[[ 33  35  68  25]
 [-14  -7 -19  19]
 [-17  10 -17   7]
 [ -2 -10 -22   9]]
|
[[ -7 -19]
 [ 10 -17]]

[[-61  60  19  44   1]
 [-43  33 -28 -13 -32]
 [-44  33 -17  19  -9]
 [-56  39 -25 -13 -47]]
|
[[ 33 -28]
 [ 33 -17]]

[[ 79 -57  48]
 [ -3  32  27]
 [-12  39  28]
 [ 81 -50  45]
 [ -5  16  29]]
|
[[32 27]
 [39 28]]

[[ 54 -26  -9 -15]
 [ 55 -23  -8  -2]
 [ 54 -26  -9 -13]
 [ 58  -7  -2  24]
 [ 54 -26  -9 -18]]
|
[[-23  -8]
 [-26  -9]]

[[ 13  55  16  23  43]
 [-38 -41  22  44 -13]
 [ 49 -35   7  -8 -10]
 [-37 -26  29 -14  18]
 [ 48  24  -9  61  50]]
|
[[-41  22]
 [-35   7]]

[[ 57   6   9 -16]
 [ 74  43  61  27]
 [ 39  -3  13   2]
 [ 29 -26  -8 -36]]
|
[[43 61]
 [-3 13]]
---
[[  5  10  15  -3 -12  10   8 -13 -42 -28 -22  -8 -10  -5 -10]
 [-28 -11  18 -12  20  -4  13   5  49  58  21   8  15  24 -20]
 [ 27  -8 -12  14 -20 -22 -17   1  -3   2   6  -9  -8   6  36]
 [ 21 -14  21   6 -21 -23   7  -6  32  56   9 -14  -2  26  22]]
|
[[ 27  -8 -12  14 -20 -22 -17   1  -3   2   6  -9  -8   6  36]
 [  5  10  15  -3 -12  10   8 -13 -42 -28 -22  -8 -10  -5 -10]
 [-28 -11  18 -12  20  -4  13   5  49  58  21   8  15  24 -20]
 [ 21 -14  21   6 -21 -23   7  -6  32  56   9 -14  -2  26  22]]

[[-65 -57 -15 -46  30 -42 -53 -42 -50 -43 -15  20  29]
 [-60 -52 -17 -44  24 -42 -48 -42 -47 -37 -17  17  27]
 [-17 -32 -35 -39  -3 -39 -34 -42  -4  -2 -35 -14 -13]]
|
[[-17 -32 -35 -39  -3 -39 -34 -42  -4  -2 -35 -14 -13]
 [-60 -52 -17 -44  24 -42 -48 -42 -47 -37 -17  17  27]
 [-65 -57 -15 -46  30 -42 -53 -42 -50 -43 -15  20  29]]

[[-28  -4  20 -31  31 -36]
 [  3 -31  33 -18  39 -29]
 [  0 -27  22   5  37 -12]
 [ -6  10 -24  75  22  23]
 [-24  30 -13 -48  59 -68]
 [-10  48 -45 -58  38  12]]
|
[[-10  48 -45 -58  38  12]
 [ -6  10 -24  75  22  23]
 [-24  30 -13 -48  59 -68]
 [-28  -4  20 -31  31 -36]
 [  0 -27  22   5  37 -12]
 [  3 -31  33 -18  39 -29]]

[[ 62 -38  36  18  53 -11]
 [ 58 -40  33  22  55  -7]]
|
[[ 58 -40  33  22  55  -7]
 [ 62 -38  36  18  53 -11]]

[[  3  46 -22 -44  -9  23  -3]
 [-27 -27  30 -14   7 -31 -57]
 [-17  -1  17 -15 -20  21 -19]
 [  2  11   6 -12 -12  16  -7]
 [-15  39 -15 -31 -10 -43   3]
 [  5  -1  12 -19 -14  11 -19]]
|
[[  3  46 -22 -44  -9  23  -3]
 [-15  39 -15 -31 -10 -43   3]
 [  2  11   6 -12 -12  16  -7]
 [  5  -1  12 -19 -14  11 -19]
 [-17  -1  17 -15 -20  21 -19]
 [-27 -27  30 -14   7 -31 -57]]

[[ 52  71  -4  32  -1   1]
 [  0   0  -5 -25 -31   9]
 [-35 -62  -9 -11 -22  -4]
 [ -1  21 -13 -23 -46   2]]
|
[[ -1  21 -13 -23 -46   2]
 [-35 -62  -9 -11 -22  -4]
 [  0   0  -5 -25 -31   9]
 [ 52  71  -4  32  -1   1]]

[[-35  26  13  -9  10  28 -24 -36 -21  30 -10  10 -11 -12  24 -27]
 [-16  -4  26   3  46 -50  -7  72 -45 -56 -26   2 -53  -1 -53  28]
 [ 43   3 -68  29 -53  12  52 -19  78  17  14 -31  57  37  17  15]
 [-23  27   1  -1   0  22 -14 -55  -2  24  -5   5  11  -2  24 -16]
 [  7  -3  17 -10 -19  26  -9 -43  13  27  33  28  32 -28  20 -25]]
|
[[ 43   3 -68  29 -53  12  52 -19  78  17  14 -31  57  37  17  15]
 [-23  27   1  -1   0  22 -14 -55  -2  24  -5   5  11  -2  24 -16]
 [-35  26  13  -9  10  28 -24 -36 -21  30 -10  10 -11 -12  24 -27]
 [  7  -3  17 -10 -19  26  -9 -43  13  27  33  28  32 -28  20 -25]
 [-16  -4  26   3  46 -50  -7  72 -45 -56 -26   2 -53  -1 -53  28]]

[[ 24  22   7 -17  42   3 -31 -16 -74  -8]
 [-22   9  31  20 -21 -13 -22  -7 -48  -5]
 [-19  23  18 -10  -1  16  -1  -9 -36 -28]]
|
[[ 24  22   7 -17  42   3 -31 -16 -74  -8]
 [-19  23  18 -10  -1  16  -1  -9 -36 -28]
 [-22   9  31  20 -21 -13 -22  -7 -48  -5]]
